[ 200  -43  -69  -88 -345 -109  107 -153 -186 -103   79 -151 -206  136
 -124  -54  116 -469   28 -163 -160    6  329 -206  212  102  -21 -278
 -176  221  -88  140  162 -433   -1] : 4
[ 120  -53 -129  -74 -233 -148  145 -100  -83  -49   92 -244 -132  153
  -81    3   49 -390  -64 -143 -116    5  192 -203  292  194  -27 -306
 -155  105  -69  161  129 -461  -42] : 1
[-415   33   -5 -301   -5   87   98 -396  255  171 -479  -22   74   52
 -193  151   39 -152 -163  104  107  163   32 -600 -138  136   10  240
  -12 -139    4 -357  -61 -221 -154] : 4
[ 195 -104 -113 -171 -291 -143   66 -202 -167   -4  104 -215  -67  106
 -161  -69  153 -395   18 -166 -238   10  193 -198  240  227  -58 -357
 -162  200  -43  257  139 -356   14] : 3
[ 208 -101  -70 -115 -278 -115  179 -137 -136 -122   28 -142  -71  149
  -67   13  171 -377   -3 -233 -120   90  224 -177  246  177  -91 -238
  -85  154   -7  119   80 -421   26] : 3
[-207  122 -104  -24  131 -125   57 -376  171  284 -196 -125   -4  -68
   98   12  -24   15  -42  286  320  115  -53  -79  120   54  -54   59
   50  -65   11 -218 -101  242  105] : 3
[-430  176  -33 -165  -19 -263 -198 -196  217 -347 -269   32 -115 -159
    4  164 -202 -489  209   17 -163  402  103 -189 -199  -23   46  -18
  337   69 -242   36 -155 -618   26] : 10
[ 228  -80 -162    2 -228 -137  142 -192  -83 -113   52 -203 -105  169
  -94   -2  118 -398  -71 -203 -104   52  203 -200  264  249   -5 -246
 -121  166  -23   90  124 -432    0] : 9
[ -44  237  119 -174   96 -247  102 -314 -175   45 -276   76 -153  146
  -71 -182 -138 -371   67  442   31  627  301  -51  -91  162  -31   50
   78  183 -245  336 -291 -141  333] : 10
[  71 -104 -144  -31 -238  -12  147 -174  -38  -58   74 -202  -92  157
  -45   33   95 -380  -40 -190 -137  -67  230 -198  240  134  -39 -268
 -192  116  -40   24   48 -499   23] : 0
[ 290  -63 -124   -9 -234 -217  126 -143 -205 -140   54 -216 -141  236
 -109  -53   53 -314  -10 -114 -125  136  216  -91  280  286   14 -261
 -123  225  -63  257   77 -403   47] : 4
[-216  -22   46 -195  203    5 -120 -361  -48 -164 -376   15 -107  -13
 -108  -45 -251 -441  201  128  -66   44   59 -256 -205  117  134   96
  244   79  -94  226 -170 -487  236] : 10
[ 333  284   77 -131   96 -290  118 -236 -114 -103 -296   17 -424   95
  -80 -294 -126    1  138  361   45  412  317 -191  -99   98  154  192
  192   80 -253  303 -158  -69  178] : 7
[-168  188  280 -256   11 -291   40 -238 -147    0 -386  -18  -20  128
  249 -193 -128   47   79  178  248  472   53   88 -198  103   21  212
  335   27   13  122 -260  105  -93] : 8
[ 142  -69 -157  -10 -276 -128  126 -157  -94 -111   68 -203  -92  127
  -66   51  129 -440  -32 -240  -76   78  224 -198  269  212  -15 -269
 -122  181  -26   87  140 -484   -1] : 10
[-106  -85 -127 -205  -18 -144   10 -589   28   64 -214 -122 -105 -141
 -121 -101 -134  -38  -92   82 -119   92  -46 -268   59  102  150  -33
  161  199  -48   51  134  -76  355] : 9
[ 142  -14  -84  -54 -250 -138  147 -149  -42 -100   74 -241 -120  117
 -106   22   50 -460  -75 -135 -157   28  179 -193  241  247  -99 -194
 -113  162  -84  118   73 -414   11] : 4
[-102   97   78 -191 -220  -56  610 -102 -247 -105 -246  -92 -189   12
  -43 -126 -289 -440  -55  449 -299   74  300 -386   86 -117 -293  370
 -338  129 -269 -461 -160 -238  232] : 7
[-163  -25  -19 -232  -96 -241  -24 -188 -117  -91 -204  117   47  -66
  -51  -85   46 -487  142   -8 -103  403   -4  -87   96   90  -93   95
  172  359  -58  -54 -172 -116  269] : 5
[  41  119  411  -61   62 -299  104 -412 -240  -86 -408  447 -201  382
  163 -196  134  -14   99  -98  262  323  273  175 -216  -91  416  289
  225  -59   48   83 -188   33  122] : 3
[-250   83   78  -50   50 -446   54 -374   58 -194 -282  163 -129   49
   43   -7  -92  -23  119   68  157  381  113  179   98   20  -19 -180
  240  -77  -80  232  -12  -79  198] : 1
[ 202   10 -137   -2 -235 -104   97  -60 -165  -79  103 -213 -149  189
 -103   -6  151 -468   29 -147 -116   50  229 -172  215  178  -19 -272
 -139  168  -73  152   84 -467  -16] : 7
[ 208  -83  -96  -61 -250 -179   82 -125  -73 -124   48 -180  -82  191
  -80   -7  138 -364  -18 -207 -131   93  155 -137  268  225  -24 -265
  -50  191  -18  210  102 -404  -10] : 2
[  78  -56 -136  -14 -232  -79  149  -66  -55 -158   52 -210  -81  130
  -73   43   44 -418   21 -196 -153   91  177  -70  243  144  -54 -233
 -110  181 -113  126   40 -503   50] : 10
[-286  -36  -61 -283 -119  -20  231 -150   83   69 -220   76   54  -53
  -57    8  154 -301  145  -51 -258  305  158 -224 -112 -179  -37  122
  -77  149 -182 -256 -151 -295  -11] : 6
[ 325  -21  -82   -3 -272 -169  104 -111 -104 -111   90 -167 -192  170
 -118  -13  156 -338  -33 -184  -74   38  255 -178  249  203  -64 -267
  -88  126  -41  170  145 -377  -53] : 9
[ 113   83  -27   11  109 -167   22  -11    2   79 -202 -154 -376   61
 -271 -151   21 -260 -151  235  141  -64  153 -252  112  363  233  101
   85   87 -185   57   62  -40  167] : 9
[  74  207   -9  -34  -67 -389 -238 -445  364   72 -148   64 -211 -211
  -91  -99   -2  -34 -109  357   97  379   65 -570    7  430  -90  206
  209 -263   97  142 -206  -38 -100] : 1
[-370  169  134 -373 -110  125  135 -335   59  -49 -232   35 -123  -66
  -48   10 -218 -194 -123  293 -243  231  158 -417 -304  130 -204  405
   91   98 -186 -139 -370 -141  296] : 4
[-473   73  222 -487  201  354   97   14 -114  -86 -305  -91   60  142
  -58  121 -172 -410 -166  245   41  137  234 -306 -184   31 -142  355
  -63  150 -140 -189 -271   64  215] : 4
[ 256  -76 -150  -89 -256 -172  133 -212 -163  -82   10 -245 -160  145
 -154    9   43 -421    2 -211  -79  128  225  -97  325  209  -49 -322
  -90  253  -75  233  101 -402   68] : 4
[-486   81  -54 -217  -74 -439  -67 -262  531  -54  -72   41   19 -346
  -55   50  -38 -373 -142   18 -241  351 -180 -388  122   54 -258  -94
  329   89   29   62  180  -94   64] : 2
[  26  120  176   -6  133  131  241 -355  275   14 -256    3 -183  129
   75   -7  -93  253 -200  331  221   74   52 -306   37   47 -104  395
   -2 -221  136 -436 -103   80   88] : 9
[ 162 -126 -159  -84 -332 -153   97 -229  -80 -121   36 -165  -50  170
 -126  -44  129 -422    3 -249 -196   89  207 -179  268  192  -48 -305
 -146  201  -12  167  115 -452   -3] : 1
[ 218  -78 -116  -43 -307 -115   38  -52 -166 -154  194 -198  -58  109
  -51   64   79 -381   40 -270 -202   45  182  -84  225  161  -99 -328
 -137  232  -18  168  144 -435  -67] : 0
[ 192  -96 -138  -65 -200 -123  163  -34 -127 -121   97 -132  -45  145
  -65   47   96 -432   83 -224 -150  140  191  -80  284  128  -92 -254
 -103  219  -52   99   59 -504   25] : 10
[-123  -58   33 -298    4 -117 -198 -347  -97 -192 -372  307  -54 -166
  -77 -112   34 -478  268  167  -10  257  354 -231 -167 -102  178  237
  144  219 -185  108 -204   76  215] : 0
[ -54  132   37 -387   48 -451   13 -439 -285   50 -260   71 -187  -36
  -62 -310 -153 -415  273  297  -85  310  190  -48  128  113  -59 -148
  170  204 -214  392 -242  -66  450] : 4
[-388 -185 -140  -77  -29 -199  249 -363   81 -130 -438  -35  206  -59
   34   98 -299 -194 -111  247   33   91  -75 -374  206  213 -127  219
  -20 -132  -75 -111 -368 -359  137] : 6
[ 235  -73 -154  -36 -278 -162   91 -291  -50  -73   75 -209 -119   70
 -109   19  116 -402   34 -299 -171  -11  200 -173  259  148  -45 -328
 -131  181  -27  166  147 -469   15] : 6
[ 201  -94 -128 -100 -358  -97  163 -134 -140  -62    0 -222 -117  196
 -134    6  151 -388   10 -229 -107   65  238 -181  262  143  -85 -279
 -129  208  -79  130  100 -491  -34] : 2
[  88  -96 -127  -69 -196  -61  123 -246  -50  -70    7 -275  -79  158
  -78   35   77 -390  -44 -282 -108  -15  171 -167  214  189    6 -295
 -107  138  -22  116  122 -513   -2] : 9
[ 188  -54 -174  -32 -309 -115   93  -75 -102  -82  130 -185 -110  166
 -106  -10  176 -362    8 -202 -141   -1  233 -213  249  213  -36 -336
 -153  122  -55  177  115 -456  -76] : 10
[-143  107   -6 -389 -432 -446  126  -74 -230 -229    5   97   35   50
   70  -68  -93 -406  323   50 -485  219  245  -97  -23 -182 -178  -57
   65  246 -296   78  -45 -485   62] : 0
[-233   26   72 -417  123 -100  151 -472  -36   -2 -361  -48  -97  -77
   22  109  -69 -418   93   -3   26  253   94  -70  129  -58   66  -54
  218  200 -131   48  -39 -182  505] : 6
[ 202  -99 -151   19 -260 -181   73  -72  -71 -118   94 -177  -51  152
  -73  -16  116 -354   33 -219 -156   27  187 -120  250  168    6 -274
 -113  177  -57  156   99 -536  -25] : 4
[  99  230 -121 -124   88 -436   23  -70   76 -184 -330   42 -284  -40
 -148  142  -91 -100  210  227  229  504  305 -171  165   78 -142  156
  215   74 -288   22 -167 -237  227] : 8
[ 129  -78  -32  -39 -222 -126  168 -155  -84  -52   16 -177  -50  191
  -44  -39   93 -347  -99 -112  -43   33  201 -180  249  206  -74 -171
 -139  111  -34  109   40 -370  -10] : 2
[  76  -82 -137  -61 -327  -88   76 -205 -165 -194  -15 -276 -106  188
  -90   11   23 -420  -38 -219 -107   73  259 -216  196  202   24 -283
 -118  218  -78  141   98 -623    5] : 6
[-104  127   26    3   82 -325  145 -316   34 -175 -315  215 -121  228
   54 -183   13 -316   30  166  192  520  299 -133   17  217  121  200
  109  -46  -84  129 -328 -259  125] : 5
[-300   35   46 -339 -284 -155  399 -389  -38   88 -476 -101  -27   90
   82 -337  -86 -278  -31  293 -176  237  166 -480  -83   62  -44   90
  -37  -57 -150 -186 -325 -424 -104] : 5
[-187   68 -151 -309 -136 -225 -201 -236   68  133 -257 -348 -194 -107
 -270  -20 -141 -123 -136  106  105  100  124 -351  124  258   72 -121
  170  301 -152  169  164  -51  170] : 6
[ -78  156 -151 -199   78 -277  -90 -243  103  -48 -196  -52  -25  -74
  -77   80 -142  -22  185   61   14  188   32 -125  -84   65  -41  125
  296  197 -288 -149  -89 -316  183] : 8
[ 169  -64 -105   -2 -240 -125  103  -50 -103 -176   49 -158 -106  179
  -74   10   86 -370  -27 -205  -92   29  238 -107  241  196   17 -206
 -100  161  -72  103   92 -472   38] : 9
[  38    0 -174 -395 -252 -305   -1 -388 -252 -318 -208 -240 -246  -49
 -102   -8 -300 -191  101  -23 -131  112  284 -434  -33  416  -32 -115
  283  193 -238  258  -93 -615  105] : 3
[  81  237  197 -149   24 -305   23   33 -154  -74 -151   97 -166  243
  117 -167 -143 -122  -53  376   79  299  301 -281 -184  274  -62  138
  176  113  -59   78 -213 -182  -44] : 8
[-284  -38  138 -321  -64   14  198   94   10  -58 -142  159   79 -102
  -87  155  109 -319  112    3 -135  360   16  -86   -2 -297 -309  101
   71  154 -173 -211   -9  -97   -7] : 9
[ 108   27 -136  -98 -169 -266 -195 -537  354 -103 -353  -44 -152 -147
 -116 -251 -199   21  230  158 -248  105    0 -176  -72   54  -24   74
  335  126 -132  299 -282 -171  196] : 0
[ 102  -66 -128  -55 -264 -113  141  -79  -57  -68  123 -195  -78  119
  -49   27  148 -370   -1 -246 -173   16  127  -80  265  178  -66 -315
 -102  135  -53  132   94 -441    8] : 2
[ 150  -90 -129  -89 -263 -125   74  -73 -126 -154   68 -184  -77  188
  -75   28  138 -416   96 -282 -212   49  207 -134  191  177  -46 -358
  -76  203  -19  158   97 -545  -59] : 10
[ 178  -25 -110  -74 -283 -170   72 -143 -205 -115   40 -250 -110  154
  -78  -11   49 -365   28 -202 -117   71  221 -137  229  192  -23 -326
 -120  204  -43  204  112 -438  -20] : 7
[ 268  -29  -81  -18 -194 -218   73 -211  -90  -47   99 -153 -175  129
  -91  -43   89 -353   40 -181 -135  -22  201 -125  248  201  -18 -298
  -96  130  -14  231  110 -348    3] : 10
[-241   72 -137 -227  -12 -364 -142    3  251   41  -88   73   13 -312
 -103 -144  -67 -489  180  181 -231  235   97 -189  -67   -9 -217  -80
  264  107 -146  159 -119 -163   33] : 2
[-281   41   11  -54  372  260  127   18  277   33 -167 -216   28    1
 -142   31 -365 -167 -122  150   29   30  -60 -177 -156  220  -26  477
  -68  -20 -131  -72 -248 -234  -34] : 4
[  86  283 -133   19   72 -616  198 -406  204  -26 -292  238   20 -263
 -128 -245   94  -88  -22  191   -1  899  121 -179  237  165 -107  -32
   36    0 -102  -12   35  -27  466] : 10
[-398   65  183 -155  -95  -65  -40 -310  -81  -81 -382  -98  -29   45
   78 -238 -338 -159 -170  248  -44   13   54 -210 -256  116  121  253
   65   63  -89   58 -258  -25   53] : 8
[ 292 -116 -142 -113 -264 -147   61 -245 -179  -77   29 -247 -122  204
 -182    4  136 -360   44 -230 -114   24  217 -180  267  201  -37 -335
  -95  176  -43  215  144 -448  -47] : 9
[ -38   87 -189 -399 -231 -501   81 -464 -282  -80 -320  -56 -101 -167
 -212  -23  -28 -302  412  -49 -151  375  122 -111  175  -37 -193 -333
  185  283 -223  392  159 -230  335] : 7
[ 346  -19 -129  -40 -244 -236  114 -116 -118 -119  173 -164 -144  149
  -30   -8  127 -341   51 -196 -194   37  193 -137  276  175  -96 -324
  -96  182  -28  215  127 -360   -8] : 1
[ 157  -27 -121  -62 -244 -173  141  -81  -84 -152   32 -155  -93  165
  -55   49  118 -402   13 -232 -110  170  210 -141  259  190  -74 -306
  -76  168  -66  215   40 -481   -1] : 4
[-359 -175  156 -489 -240 -122   79 -230  222 -124 -143  144  -99 -172
   46  -20  -61 -364  140   56 -421    7  198 -283   73 -217 -158   76
  173  117 -199  -92 -280 -392  194] : 0
[ 259  -41 -126  -90 -289 -160   87 -153 -162  -48  118 -215 -143  174
 -105  -17  179 -428   24 -227 -179   23  255 -129  266  138  -27 -392
 -139  217  -46  200  146 -401   27] : 6
[ 177  -68 -128  -47 -310  -83  141 -156 -111  -37   96 -239 -154  137
 -139  -30  142 -406  -36 -193 -156   38  203 -182  281  158  -58 -347
 -200  146  -47  178  170 -456  -35] : 8
[ -75  -18  -96 -284 -266 -465  114 -166 -379 -427   -4   -5   -5  104
  150  -25 -131 -382  101  -31 -242  437  231 -147  118  133  -26 -235
  125  382 -171   57   61 -485   85] : 2
[ 116   13   45   24  -83 -477  125 -219  178 -260  -61  174   -6   26
  150  -42   79 -153  -34    4 -126  234   93 -234    9  197 -112   58
  206  114    1  -40  -29  -89 -131] : 9
